Below are the code and all the weights of a small trained network. Each question names an input and a class and asks about switching units off, where a switched-off unit gives its printed mean instead of its output.

import numpy as np


def w(rows, s, z=0):
    codes = np.array(rows[::2]) - 128.0
    scale = np.full(codes.shape[1], s)
    scale[-1] = z or s
    return codes * scale


def norm(h):
    return h / np.sqrt((h * h).mean(-1, keepdims=True) + 1e-5)


def f(y):
    return y / 2 * (1 + np.tanh(0.7978845608 * (y + 0.044715 * y**3)))


def log_softmax(a):
    a = a - a.max(-1, keepdims=True)
    return a - np.log(np.exp(a).sum(-1, keepdims=True))


def net(x, mask):
    res = np.array(x, float).reshape(1, 2) / 4 @ E
    u = 0
    for l in range(3):
        y = f(norm(res) @ A[l][:, :-1].T + A[l][:, -1])
        res = res + np.where(mask[u : u + 9], y, B[l][:, -1]) @ B[l][:, :-1]
        u += 9
    return log_softmax(norm(res)[-1] @ U[:, :-1].T + U[:, -1])


A, B = {}, {}
E = w([
[50,155,168,224],'x0',
[253,113,139,163],'x1',
],0.0038)
A[0] = w([
[181,120,79,153,60],'0.n1',
[89,86,113,155,126],'0.n2',
[145,37,119,89,110],'0.n3',
[132,37,255,95,45],'0.n4',
[62,135,133,69,51],'0.n5',
[167,165,75,87,107],'0.n6',
[207,222,153,115,36],'0.n7',
[126,79,56,131,6],'0.n8',
[78,138,145,84,174],'0.n9',
],0.0059,0.0011)
B[0] = w([
[83,49,121,177,158],'0.n1',
[206,183,118,119,173],'0.n2',
[89,168,222,157,190],'0.n3',
[95,130,119,125,92],'0.n4',
[107,30,126,194,249],'0.n5',
[88,174,254,147,192],'0.n6',
[77,31,124,183,168],'0.n7',
[53,154,198,122,90],'0.n8',
[149,76,101,183,247],'0.n9',
],0.0075,0.0011)
A[1] = w([
[118,177,120,136,6],'1.n1',
[155,131,57,94,113],'1.n2',
[152,133,130,108,37],'1.n3',
[152,121,87,102,144],'1.n4',
[102,173,129,163,111],'1.n5',
[129,104,157,1,60],'1.n6',
[40,124,68,52,104],'1.n7',
[141,117,84,114,113],'1.n8',
[106,156,119,157,115],'1.n9',
],0.0099,0.0019)
B[1] = w([
[177,159,127,141,102],'1.n1',
[91,97,109,117,118],'1.n2',
[136,137,155,175,83],'1.n3',
[125,112,147,106,112],'1.n4',
[94,152,102,102,193],'1.n5',
[111,239,55,156,229],'1.n6',
[254,77,173,189,253],'1.n7',
[128,109,153,102,122],'1.n8',
[138,159,146,71,184],'1.n9',
],0.011,0.0022)
A[2] = w([
[205,105,151,146,134],'2.n1',
[196,148,88,121,163],'2.n2',
[97,174,106,92,6],'2.n3',
[137,117,107,138,86],'2.n4',
[141,93,110,45,158],'2.n5',
[153,138,104,133,106],'2.n6',
[67,96,122,105,84],'2.n7',
[89,161,110,72,88],'2.n8',
[151,254,60,115,71],'2.n9',
],0.011,0.0023)
B[2] = w([
[139,49,100,183,202],'2.n1',
[69,96,147,122,168],'2.n2',
[160,94,127,186,155],'2.n3',
[182,142,192,149,130],'2.n4',
[84,158,166,139,132],'2.n5',
[134,121,158,123,137],'2.n6',
[98,156,187,97,131],'2.n7',
[145,70,127,133,159],'2.n8',
[116,247,59,160,254],'2.n9',
],0.013,0.0073)
U = w([
[160,6,122,205,192],'0',
[118,230,54,174,188],'1',
[44,118,234,68,182],'2',
[171,129,154,75,2],'3',
[189,125,134,44,6],'4',
[152,117,124,51,25],'5',
],0.011,0.0062)

Each question gives the input, the list of numbers given to net, and the class t.
The units are the neurons (one row each of A and B). Each row of codes is followed by its name. A weight is (code - 128) times the scale printed after its matrix; where a second scale follows, it is the last column's (A, B and U).
mask holds one flag per neuron, layer by layer. A switched-off neuron (its flag False) gives its mean, the last column of its row in B, instead of its output. The means were averaged over made-up inputs and are rounded, as every weight is.
A unit's drop is (log p(t) with every unit on - log p(t) with that unit switched off) / (log p(t) with every unit on - log p(t) with every unit switched off).
The circuit of an input: a set's keep is (log p(t) with only the set's units on - log p(t) with every unit switched off) / (log p(t) with every unit on - log p(t) with every unit switched off). Starting from the 12 units with the biggest drops (on a tie, the unit counted first), units are removed one at a time, each time the one whose removal leaves the highest keep (on an exact tie, the one counted first), for as long as the keep stays at least 0.8.
circuit, biggest first: the units of the circuit, biggest drop first
unit that matters most: the unit with the biggest drop
k most important neurons: the k neurons with the biggest drops, biggest first
top k neurons in layer l: the k neurons of layer l with the biggest drops, biggest first
drop of u: that unit's drop, to one decimal
input [3,-4], class 0: circuit, biggest first : (2.n9)
input [0,3], class 2: 3 most important neurons : (0.n7 1.n7 0.n1)
input [3,2], class 2: top 2 neurons in layer 1 : (1.n6 1.n7)
input [2,-2], class 2: 2 most important neurons : (0.n6 0.n3)
input [3,4], class 0: top 2 neurons in layer 1 : (1.n6 1.n5)
input [1,-1], class 2: 2 most important neurons : (1.n7 2.n9)
input [0,-3], class 2: top 3 neurons in layer 2 : (2.n9 2.n7 2.n1)
input [-2,-2], class 2: 2 most important neurons : (0.n5 1.n7)
input [-7,8], class 0: top 2 neurons in layer 2 : (2.n9 2.n1)
input [1,3], class 2: 2 most important neurons : (1.n7 0.n7)
input [0,2], class 2: 2 most important neurons : (1.n7 2.n9)
input [3,-1], class 2: top 2 neurons in layer 1 : (1.n6 1.n2)
input [6,-6], class 0: top 2 neurons in layer 1 : (1.n6 1.n7)
input [-1,-8], class 0: circuit, biggest first : (1.n7)
input [1,0], class 2: 2 most important neurons : (1.n7 2.n9)
input [3,-2], class 2: top 2 neurons in layer 1 : (1.n6 1.n2)
input [-2,5], class 0: drop of 0.n6 : 0.0
input [2,5], class 0: drop of 2.n9 : 0.8
input [3,-5], class 0: drop of 1.n7 : 2.0
input [1,6], class 0: unit that matters most : 2.n9
